Below is a small trained network, with its code and all its weights. Each question gives an input and a class and asks what happens when units are switched off, that is, made to give their printed mean instead of their output.

import numpy as np


def w(rows, s, z=0):
    codes = np.array(rows[::2]) - 128.0
    scale = np.full(codes.shape[1], s)
    scale[-1] = z or s
    return codes * scale


def norm(h):
    return h / np.sqrt((h * h).mean(-1, keepdims=True) + 1e-5)


def f(y):
    return y / 2 * (1 + np.tanh(0.7978845608 * (y + 0.044715 * y**3)))


def log_softmax(a):
    a = a - a.max(-1, keepdims=True)
    return a - np.log(np.exp(a).sum(-1, keepdims=True))


def net(x, mask):
    res = np.array(x, float).reshape(1, 8) / 4 @ E
    u = 0
    for l in range(3):
        y = f(norm(res) @ A[l][:, :-1].T + A[l][:, -1])
        res = res + np.where(mask[u : u + 4], y, B[l][:, -1]) @ B[l][:, :-1]
        u += 4
    return log_softmax(norm(res)[-1] @ U[:, :-1].T + U[:, -1])


A, B = {}, {}
E = w([
[134,131,130,129,136,146,130,129,135],'x0',
[111,131,137,129,123,134,128,132,127],'x1',
[213,251,82,194,18,143,211,217,204],'x2',
[132,121,132,133,123,123,131,133,129],'x3',
[115,128,126,125,119,127,128,126,128],'x4',
[136,129,133,126,134,131,127,134,128],'x5',
[134,122,123,131,122,119,132,115,127],'x6',
[56,87,34,188,176,182,227,121,26],'x7',
],0.025)
A[0] = w([
[106,83,204,68,192,112,3,100,136,116],'0.n1',
[103,156,91,162,116,131,197,138,123,2],'0.n2',
[68,33,83,128,211,183,147,100,41,59],'0.n3',
[135,70,134,70,115,17,33,88,130,52],'0.n4',
],0.012,0.014)
B[0] = w([
[114,120,223,165,173,230,136,99,120,249],'0.n1',
[94,177,152,187,77,203,246,154,129,137],'0.n2',
[94,93,31,84,91,37,122,224,98,215],'0.n3',
[131,126,164,230,157,215,92,149,154,190],'0.n4',
],0.014,0.017)
A[1] = w([
[188,179,115,73,25,61,131,131,208,85],'1.n1',
[141,179,81,203,143,148,253,121,86,35],'1.n2',
[101,90,91,94,170,77,129,122,60,1],'1.n3',
[180,228,186,117,70,100,103,172,220,44],'1.n4',
],0.014,0.0094)
B[1] = w([
[207,114,106,114,117,26,80,129,189,227],'1.n1',
[57,170,244,212,61,222,138,172,151,209],'1.n2',
[149,166,57,110,158,78,131,104,111,182],'1.n3',
[208,118,18,5,188,67,124,150,100,248],'1.n4',
],0.016,0.012)
A[2] = w([
[117,123,249,167,91,179,56,83,205,178],'2.n1',
[91,76,61,97,134,62,121,167,48,59],'2.n2',
[140,208,135,209,34,178,226,146,111,60],'2.n3',
[51,80,105,102,91,119,112,51,70,7],'2.n4',
],0.017,0.013)
B[2] = w([
[180,193,198,142,135,191,67,81,80,254],'2.n1',
[107,95,135,60,208,105,152,66,152,202],'2.n2',
[64,131,198,195,68,201,192,250,142,190],'2.n3',
[140,117,84,127,101,35,167,122,112,146],'2.n4',
],0.022,0.021)
U = w([
[168,140,198,103,225,189,12,21,98,255],'0',
[246,241,57,68,44,67,58,126,217,131],'1',
[6,51,67,140,163,83,152,88,36,16],'2',
[83,188,68,234,47,194,210,182,196,152],'3',
],0.019,0.0048)

Each question gives the input, the list of numbers given to net, and the class t.
The units are the neurons (one row each of A and B). Each row of codes is followed by its name. A weight is (code - 128) times the scale printed after its matrix; where a second scale follows, it is the last column's (A, B and U).
mask holds one flag per neuron, layer by layer. A switched-off neuron (its flag False) gives its mean, the last column of its row in B, instead of its output. The means were averaged over made-up inputs and are rounded, as every weight is.
A unit's drop is (log p(t) with every unit on - log p(t) with that unit switched off) / (log p(t) with every unit on - log p(t) with every unit switched off).
The circuit of an input: a set's keep is (log p(t) with only the set's units on - log p(t) with every unit switched off) / (log p(t) with every unit on - log p(t) with every unit switched off). Starting from all 12 units, units are removed one at a time, each time the one whose removal leaves the highest keep (on an exact tie, the one counted first), for as long as the keep stays at least 0.8.
circuit, biggest first: the units of the circuit, biggest drop first
top k neurons: the k neurons with the biggest drops, biggest first
k most important neurons of layer l: the k neurons of layer l with the biggest drops, biggest first
drop of u: that unit's drop, to one decimal
input [2,-7,-7,-7,-1,1,-3,1], class 2: top 2 neurons	0.n3, 2.n1
input [5,-6,1,-7,-5,0,5,-8], class 1: circuit, biggest first	1.n4
input [7,-5,5,-8,-5,-8,-7,0], class 1: top 4 neurons	0.n1, 1.n4, 1.n1, 0.n4
input [4,2,8,4,-2,-1,7,0], class 1: top 3 neurons	0.n1, 1.n1, 1.n4
input [7,-3,1,-5,5,7,-3,0], class 1: top 2 neurons	0.n1, 2.n1
input [-1,-4,4,-7,7,2,-3,0], class 1: top 2 neurons	0.n1, 1.n4
input [-2,7,1,-6,-1,-4,-4,5], class 3: 2 most important neurons of layer 1	1.n2, 1.n4
input [7,8,-3,-1,-5,-4,-7,1], class 2: top 2 neurons	0.n3, 2.n1
input [-7,0,2,-5,-4,-8,2,0], class 1: 2 most important neurons of layer 0	0.n4, 0.n1
input [1,-3,0,-2,-1,3,-8,5], class 2: drop of 0.n3	1.6
input [-5,-4,4,-5,-6,-8,-5,0], class 1: drop of 1.n4	0.7
